Here is a tiny trained network, its code and every weight. The questions are about switching its units off for an input and a target symbol, where a switched-off unit gives its printed mean instead of its output.

import numpy as np


def w(rows, s, z=0):
    codes = np.array(rows[::2]) - 128.0
    scale = np.full(codes.shape[1], s)
    scale[-1] = z or s
    return codes * scale


def f(y):
    return np.maximum(y, 0)


def softmax(a):
    e = np.exp(a - a.max(-1, keepdims=True))
    return e / e.sum(-1, keepdims=True)


def log_softmax(a):
    a = a - a.max(-1, keepdims=True)
    return a - np.log(np.exp(a).sum(-1, keepdims=True))


def net(x, mask):
    ids = ['γδεθλμστφω'.index(c) for c in x.split()]
    T = len(ids)
    res = E[ids] + P[:T]
    q, k, v = (res @ M[0].T for M in (Q, K, V))
    z = softmax(np.where(np.tri(T) > 0, q @ k.T / 4**0.5, -1e9)) @ v
    res = res + np.where(mask[0], z, O[0][:, -1]) @ O[0][:, :-1]
    y = f(res @ A[0][:, :-1].T + A[0][:, -1])
    res = res + np.where(mask[1:13], y, B[0][:, -1]) @ B[0][:, :-1]
    return log_softmax(res[-1] @ U[:, :-1].T + U[:, -1])


Q, K, V, O, A, B = {}, {}, {}, {}, {}, {}
E = w([
[176,32,168,248,104,90],'γ',
[161,38,59,217,102,154],'δ',
[89,98,44,73,63,99],'ε',
[106,176,148,95,50,127],'θ',
[168,81,177,196,113,199],'λ',
[132,93,8,104,88,208],'μ',
[113,154,79,91,59,193],'σ',
[138,94,179,191,78,71],'τ',
[120,65,119,114,60,91],'φ',
[189,155,125,132,86,181],'ω',
],0.014)
P = w([
[114,218,93,205,77,167],'0',
[233,81,161,76,57,144],'1',
[74,49,109,183,52,151],'2',
[168,209,76,75,142,2],'3',
[228,70,145,68,61,158],'4',
[114,11,49,81,242,189],'5',
],0.012)
Q[0] = w([
[139,203,141,144,174,69],'H0',
[158,55,142,141,15,174],'H0',
[94,65,105,86,250,148],'H0',
[188,208,91,145,105,97],'H0',
],0.014)
K[0] = w([
[153,97,153,76,212,84],'H0',
[122,212,115,224,81,176],'H0',
[67,8,144,100,79,147],'H0',
[188,140,74,106,230,107],'H0',
],0.011)
V[0] = w([
[111,177,68,63,96,198],'H0',
[122,139,135,112,156,67],'H0',
[97,205,229,120,53,66],'H0',
[11,113,84,67,90,79],'H0',
],0.012)
O[0] = w([
[243,194,96,191,188,193,152],'H0',
[93,160,135,72,115,149,54],'H0',
[90,37,145,116,159,233,254],'H0',
[134,152,69,179,73,247,138],'H0',
],0.013,0.0077)
A[0] = w([
[56,134,125,136,251,224,81],'N0',
[85,131,151,74,157,95,136],'N1',
[235,147,143,129,146,134,162],'N2',
[71,247,197,112,209,165,141],'N3',
[177,100,198,42,113,159,139],'N4',
[179,135,137,88,172,175,117],'N5',
[27,95,158,162,120,215,131],'N6',
[181,180,84,172,132,110,172],'N7',
[129,48,126,99,33,131,147],'N8',
[150,98,30,119,40,81,184],'N9',
[92,113,166,109,165,170,97],'N10',
[168,144,121,121,204,75,255],'N11',
],0.011,0.0089)
B[0] = w([
[145,105,188,170,23,91,190],'N0',
[89,119,128,142,53,254,170],'N1',
[58,105,81,27,40,96,217],'N2',
[110,33,82,153,91,178,133],'N3',
[165,165,81,243,125,142,187],'N4',
[41,50,212,150,136,112,178],'N5',
[199,156,130,33,121,39,253],'N6',
[92,162,61,96,208,119,213],'N7',
[174,242,142,134,204,159,243],'N8',
[123,176,219,190,109,127,182],'N9',
[138,60,101,98,100,108,174],'N10',
[81,64,160,182,240,97,170],'N11',
],0.0064,0.024)
U = w([
[37,172,198,182,128,153,173],'γ',
[108,162,113,216,110,54,126],'δ',
[135,200,95,230,107,142,149],'ε',
[109,102,121,184,59,102,82],'θ',
[62,89,148,148,175,122,147],'λ',
[131,158,34,122,119,52,3],'μ',
[62,125,66,187,117,148,210],'σ',
[118,154,119,37,94,1,111],'τ',
[219,224,116,183,158,125,158],'φ',
[57,69,93,90,172,125,125],'ω',
],0.0069,0.003)

Each question gives the input, a string of symbols that net reads in full, and the target symbol t.
The units are the heads (4 rows each of Q, K, V and O) and the neurons (one row each of A and B). Each row of codes is followed by its name. A weight is (code - 128) times the scale printed after its matrix; where a second scale follows, it is the last column's (O, A, B and U).
mask holds one flag per unit, heads first, then neurons. A switched-off unit (its flag False) gives its mean, the last column of its rows in O or B, instead of its output. The means were averaged over made-up inputs and are rounded, as every weight is.
A unit's drop is (log p(t) with every unit on - log p(t) with that unit switched off) / (log p(t) with every unit on - log p(t) with every unit switched off).
The circuit of an input: a set's keep is (log p(t) with only the set's units on - log p(t) with every unit switched off) / (log p(t) with every unit on - log p(t) with every unit switched off). Starting from the 12 units with the biggest drops (on a tie, the unit counted first), units are removed one at a time, each time the one whose removal leaves the highest keep (on an exact tie, the one counted first), for as long as the keep stays at least 0.8.
circuit, biggest first: the units of the circuit, biggest drop first
unit that matters most: the unit with the biggest drop
top k neurons: the k neurons with the biggest drops, biggest first
drop when u is switched off: that unit's drop, to one decimal
input τ τ δ σ τ θ, target δ: circuit, biggest first	[H0, N6, N9]
input μ τ τ, target μ: top 2 neurons	[N2, N7]
input τ δ τ φ σ, target φ: unit that matters most	N8
input δ ω σ δ μ θ, target σ: circuit, biggest first	[H0, N6, N8, N2]
input γ δ γ, target γ: top 2 neurons	[N1, N8]
input σ ε σ τ θ λ, target σ: circuit, biggest first	[H0, N6, N2, N8]
input τ δ τ τ τ μ, target τ: circuit, biggest first	[N6, H0]
input σ τ τ, target σ: top 2 neurons	[N6, N2]
input μ δ τ λ σ, target μ: top 3 neurons	[N2, N7, N6]
input γ ε τ δ ω, target γ: top 2 neurons	[N6, N1]
input θ θ φ δ, target δ: top 4 neurons	[N6, N9, N8, N2]
input τ τ ε θ γ, target φ: top 2 neurons	[N8, N2]
input τ δ γ δ ε, target φ: top 3 neurons	[N8, N2, N4]
input φ τ τ, target φ: unit that matters most	N2
input τ θ θ τ τ τ, target θ: top 3 neurons	[N0, N7, N8]
input γ θ θ τ μ, target γ: top 3 neurons	[N6, N1, N9]
input θ θ δ τ λ, target θ: drop when N0 is switched off	0.4
input γ μ τ σ τ δ, target τ: drop when N6 is switched off	0.6
input τ τ μ θ τ, target φ: drop when N2 is switched off	0.7
input τ τ τ ω θ, target φ: unit that matters most	N4
